Below are the code and all the weights of a small trained network. Each question names an input and a target symbol and asks about switching units off, where a switched-off unit gives its printed mean instead of its output.

import numpy as np


def w(rows, s, z=0):
    codes = np.array(rows[::2]) - 128.0
    scale = np.full(codes.shape[1], s)
    scale[-1] = z or s
    return codes * scale


def norm(h):
    return h / np.sqrt((h * h).mean(-1, keepdims=True) + 1e-5)


def f(y):
    return y / 2 * (1 + np.tanh(0.7978845608 * (y + 0.044715 * y**3)))


def softmax(a):
    e = np.exp(a - a.max(-1, keepdims=True))
    return e / e.sum(-1, keepdims=True)


def log_softmax(a):
    a = a - a.max(-1, keepdims=True)
    return a - np.log(np.exp(a).sum(-1, keepdims=True))


def net(x, mask):
    ids = ['βγεζηξσψ'.index(c) for c in x.split()]
    T = len(ids)
    res = E[ids] + P[:T]
    u = 0
    for l in range(2):
        r = norm(res)
        for j in range(2):
            rows = slice(2 * j, 2 * j + 2)
            q, k, v = (r @ M[l][rows].T for M in (Q, K, V))
            z = softmax(np.where(np.tri(T) > 0, q @ k.T / 2**0.5, -1e9)) @ v
            o = O[l][rows]
            res = res + np.where(mask[u + j], z, o[:, -1]) @ o[:, :-1]
        u += 2
        y = f(norm(res) @ A[l][:, :-1].T + A[l][:, -1])
        res = res + np.where(mask[u : u + 8], y, B[l][:, -1]) @ B[l][:, :-1]
        u += 8
    return log_softmax(norm(res)[-1] @ U[:, :-1].T + U[:, -1])


Q, K, V, O, A, B = {}, {}, {}, {}, {}, {}
E = w([
[114,209,97,148],'β',
[116,211,98,142],'γ',
[170,110,99,38],'ε',
[192,73,150,113],'ζ',
[203,89,190,166],'η',
[103,158,104,189],'ξ',
[89,144,62,249],'σ',
[84,34,138,167],'ψ',
],0.0015)
P = w([
[250,116,82,133],'0',
[206,108,78,127],'1',
[183,112,76,132],'2',
[167,119,96,129],'3',
[154,121,114,130],'4',
[142,123,125,127],'5',
[130,128,136,127],'6',
[118,131,147,125],'7',
[101,135,158,131],'8',
[98,136,173,129],'9',
[92,135,186,125],'10',
],0.0011)
Q[0] = w([
[102,163,74,169],'0.h1',
[182,1,192,52],'0.h1',
[155,171,91,187],'0.h2',
[50,236,119,204],'0.h2',
],0.0059)
K[0] = w([
[49,143,134,173],'0.h1',
[244,131,92,93],'0.h1',
[60,94,178,200],'0.h2',
[3,149,181,176],'0.h2',
],0.0068)
V[0] = w([
[138,130,163,199],'0.h1',
[139,78,171,63],'0.h1',
[172,165,184,155],'0.h2',
[89,94,177,250],'0.h2',
],0.0023)
O[0] = w([
[106,146,112,70,155],'0.h1',
[118,135,115,200,8],'0.h1',
[46,143,156,71,150],'0.h2',
[132,126,3,34,113],'0.h2',
],0.0022,0.0013)
A[0] = w([
[137,92,251,187,198],'0.n1',
[138,161,182,75,28],'0.n2',
[125,140,140,108,102],'0.n3',
[124,131,132,136,133],'0.n4',
[132,127,93,196,182],'0.n5',
[110,99,195,171,2],'0.n6',
[143,130,82,27,198],'0.n7',
[126,111,218,87,106],'0.n8',
],0.0025,0.00071)
B[0] = w([
[129,153,57,86,194],'0.n1',
[115,102,116,201,97],'0.n2',
[108,104,129,146,117],'0.n3',
[129,131,131,127,129],'0.n4',
[143,161,148,71,197],'0.n5',
[144,123,84,143,29],'0.n6',
[110,2,132,103,254],'0.n7',
[114,144,60,213,103],'0.n8',
],0.0021,0.00055)
Q[1] = w([
[198,102,176,169],'1.h1',
[23,165,2,46],'1.h1',
[169,91,140,155],'1.h2',
[100,138,107,98],'1.h2',
],0.0085)
K[1] = w([
[236,119,129,114],'1.h1',
[2,124,142,157],'1.h1',
[173,133,139,87],'1.h2',
[82,127,91,147],'1.h2',
],0.008)
V[1] = w([
[185,66,218,41],'1.h1',
[117,237,60,79],'1.h1',
[207,129,57,100],'1.h2',
[249,131,196,136],'1.h2',
],0.0018)
O[1] = w([
[5,138,169,146,138],'1.h1',
[182,95,201,58,199],'1.h1',
[59,161,141,173,249],'1.h2',
[54,102,140,58,217],'1.h2',
],0.0021,0.0014)
A[1] = w([
[227,35,136,186,162],'1.n1',
[87,23,73,177,138],'1.n2',
[218,147,66,105,114],'1.n3',
[44,101,140,165,95],'1.n4',
[110,198,113,119,174],'1.n5',
[252,94,89,219,8],'1.n6',
[185,131,145,125,143],'1.n7',
[226,119,54,124,33],'1.n8',
],0.0033,0.0019)
B[1] = w([
[37,19,155,187,140],'1.n1',
[196,169,197,208,191],'1.n2',
[197,114,122,111,141],'1.n3',
[194,174,86,29,151],'1.n4',
[112,17,151,205,254],'1.n5',
[56,127,144,1,4],'1.n6',
[133,116,104,191,140],'1.n7',
[156,168,168,46,47],'1.n8',
],0.0018,0.00079)
U = w([
[248,73,83,44,170],'β',
[195,166,224,206,142],'γ',
[22,101,110,31,115],'ε',
[76,171,161,89,70],'ζ',
[67,21,199,183,218],'η',
[186,134,183,127,2],'ξ',
[139,169,1,197,123],'σ',
[105,188,147,145,66],'ψ',
],0.0084,0.0052)

Each question gives the input, a string of symbols that net reads in full, and the target symbol t.
The units are the heads (2 rows each of Q, K, V and O) and the neurons (one row each of A and B). Each row of codes is followed by its name. A weight is (code - 128) times the scale printed after its matrix; where a second scale follows, it is the last column's (O, A, B and U).
mask holds one flag per unit, layer by layer, with each layer's heads first. A switched-off unit (its flag False) gives its mean, the last column of its rows in O or B, instead of its output. The means were averaged over made-up inputs and are rounded, as every weight is.
A unit's drop is (log p(t) with every unit on - log p(t) with that unit switched off) / (log p(t) with every unit on - log p(t) with every unit switched off).
The circuit of an input: a set's keep is (log p(t) with only the set's units on - log p(t) with every unit switched off) / (log p(t) with every unit on - log p(t) with every unit switched off). Starting from the 12 units with the biggest drops (on a tie, the unit counted first), units are removed one at a time, each time the one whose removal leaves the highest keep (on an exact tie, the one counted first), for as long as the keep stays at least 0.8.
circuit, biggest first: the units of the circuit, biggest drop first
most important unit: the unit with the biggest drop
k most important neurons: the k neurons with the biggest drops, biggest first
top k neurons in layer l: the k neurons of layer l with the biggest drops, biggest first
heads that matter: for each layer, one digit per head in row order, 1 if its drop is at least 0.15 and else 0, layers parted by /
input γ γ γ β, target γ: heads that matter : 01 / 10
input ψ ζ σ γ ε ψ ζ β, target σ: circuit, biggest first : 0.h2, 1.h2, 1.n5
input γ ξ σ β β, target β: most important unit : 1.h1
input η ζ ζ γ η γ β β, target γ: 2 most important neurons : 1.n1, 1.n6
input ψ ψ σ ψ σ ψ ζ ε η ξ γ, target ε: circuit, biggest first : 0.h2, 0.n7
input ψ γ ζ γ ζ, target γ: circuit, biggest first : 1.n2, 1.h1, 0.h1
input ζ γ η ξ η ξ ψ ξ γ, target σ: circuit, biggest first : 1.h2, 0.h2
input ε ζ ε γ η γ γ γ γ β γ, target γ: heads that matter : 00 / 11
input ξ η β, target ε: 2 most important neurons : 0.n8, 1.n2
input η β η ξ, target ε: heads that matter : 10 / 00
input ζ ξ ζ η β γ ζ σ η η, target σ: heads that matter : 00 / 10
input σ ε β, target β: heads that matter : 01 / 10
input ξ ε β ψ ζ β ε, target γ: heads that matter : 11 / 10
input γ ξ γ γ ψ ψ ε ξ ξ, target σ: most important unit : 1.h2
input η γ σ σ ξ, target β: heads that matter : 01 / 00
input ε σ η ψ γ ψ β ξ, target σ: circuit, biggest first : 0.h2, 1.h2
input σ ε σ γ ζ γ ξ η β, target ε: circuit, biggest first : 0.h2, 0.h1, 0.n7
input β ζ γ ψ σ γ γ ζ, target γ: 2 most important neurons : 1.n2, 0.n1
input η ε γ γ σ γ ζ ξ ε ε, target σ: 3 most important neurons : 0.n8, 0.n1, 1.n4
input ψ γ ψ η ξ η γ, target ε: most important unit : 0.n8
input ζ σ η ψ γ β γ η ψ η β, target σ: heads that matter : 01 / 11
input β ε γ ε ζ ψ γ γ, target σ: top 2 neurons in layer 0 : 0.n7, 0.n1
